Below is a small trained network, with its code and all its weights. Each question gives an input and a class and asks what happens when units are switched off, that is, made to give their printed mean instead of their output.

import numpy as np


def w(rows, s, z=0):
    codes = np.array(rows[::2]) - 128.0
    scale = np.full(codes.shape[1], s)
    scale[-1] = z or s
    return codes * scale


def f(y):
    return np.maximum(y, 0)


def log_softmax(a):
    a = a - a.max(-1, keepdims=True)
    return a - np.log(np.exp(a).sum(-1, keepdims=True))


def net(x, mask):
    res = np.array(x, float).reshape(1, 4) / 4 @ E
    y = f(res @ A[0][:, :-1].T + A[0][:, -1])
    res = res + np.where(mask, y, B[0][:, -1]) @ B[0][:, :-1]
    return log_softmax(res[-1] @ U[:, :-1].T + U[:, -1])


A, B = {}, {}
E = w([
[109,249,45],'x0',
[70,190,216],'x1',
[129,130,127],'x2',
[125,130,127],'x3',
],0.011)
A[0] = w([
[101,144,161,62],'n0',
[50,181,189,2],'n1',
[187,101,63,19],'n2',
[103,165,234,23],'n3',
[209,91,116,128],'n4',
[143,9,196,48],'n5',
[99,80,146,56],'n6',
],0.014,0.0097)
B[0] = w([
[189,105,135,141],'n0',
[195,181,135,169],'n1',
[247,157,169,162],'n2',
[212,113,136,175],'n3',
[176,98,188,194],'n4',
[108,191,51,251],'n5',
[154,116,55,152],'n6',
],0.013,0.012)
U = w([
[212,104,199,17],'0',
[91,95,138,254],'1',
[86,190,2,10],'2',
[90,77,160,243],'3',
[12,19,207,161],'4',
],0.009,0.012)

Each question gives the input, the list of numbers given to net, and the class t.
The units are the neurons (one row each of A and B). Each row of codes is followed by its name. A weight is (code - 128) times the scale printed after its matrix; where a second scale follows, it is the last column's (A, B and U).
mask holds one flag per neuron, in row order. A switched-off neuron (its flag False) gives its mean, the last column of its row in B, instead of its output. The means were averaged over made-up inputs and are rounded, as every weight is.
A unit's drop is (log p(t) with every unit on - log p(t) with that unit switched off) / (log p(t) with every unit on - log p(t) with every unit switched off).
The circuit of an input: a set's keep is (log p(t) with only the set's units on - log p(t) with every unit switched off) / (log p(t) with every unit on - log p(t) with every unit switched off). Starting from all 7 units, units are removed one at a time, each time the one whose removal leaves the highest keep (on an exact tie, the one counted first), for as long as the keep stays at least 0.8.
units of the circuit, in order: the units of the circuit, biggest drop first
top k neurons: the k neurons with the biggest drops, biggest first
drop when u is switched off: that unit's drop, to one decimal
input [-5,7,1,4], class 0: units of the circuit, in order => (n3)
input [7,8,3,-4], class 0: units of the circuit, in order => (n5, n1)
input [-4,2,2,2], class 2: top 2 neurons => (n5, n4)
input [3,8,-5,4], class 0: top 2 neurons => (n1, n3)
input [-1,3,0,2], class 4: top 2 neurons => (n5, n2)
input [-4,2,2,3], class 2: units of the circuit, in order => (n5, n4)
input [-6,-2,-2,-1], class 2: top 2 neurons => (n5, n6)
input [1,5,-1,5], class 0: top 2 neurons => (n5, n1)
input [-3,7,4,4], class 0: top 2 neurons => (n3, n1)
input [-5,7,-2,-1], class 0: top 2 neurons => (n3, n1)
input [-7,6,-1,-5], class 2: top 4 neurons => (n5, n4, n6, n2)
input [-2,-7,-6,-3], class 0: top 2 neurons => (n2, n4)
input [6,-8,-4,-3], class 0: top 2 neurons => (n2, n5)
input [-3,7,7,-6], class 0: top 2 neurons => (n3, n1)
input [4,-8,-6,6], class 0: units of the circuit, in order => (n2)
input [4,2,0,5], class 3: top 2 neurons => (n5, n6)
input [4,0,-1,6], class 3: drop when n5 is switched off => 1.7
input [-6,5,4,5], class 2: drop when n4 is switched off => 0.2
input [-2,-1,0,0], class 4: drop when n5 is switched off => 0.2
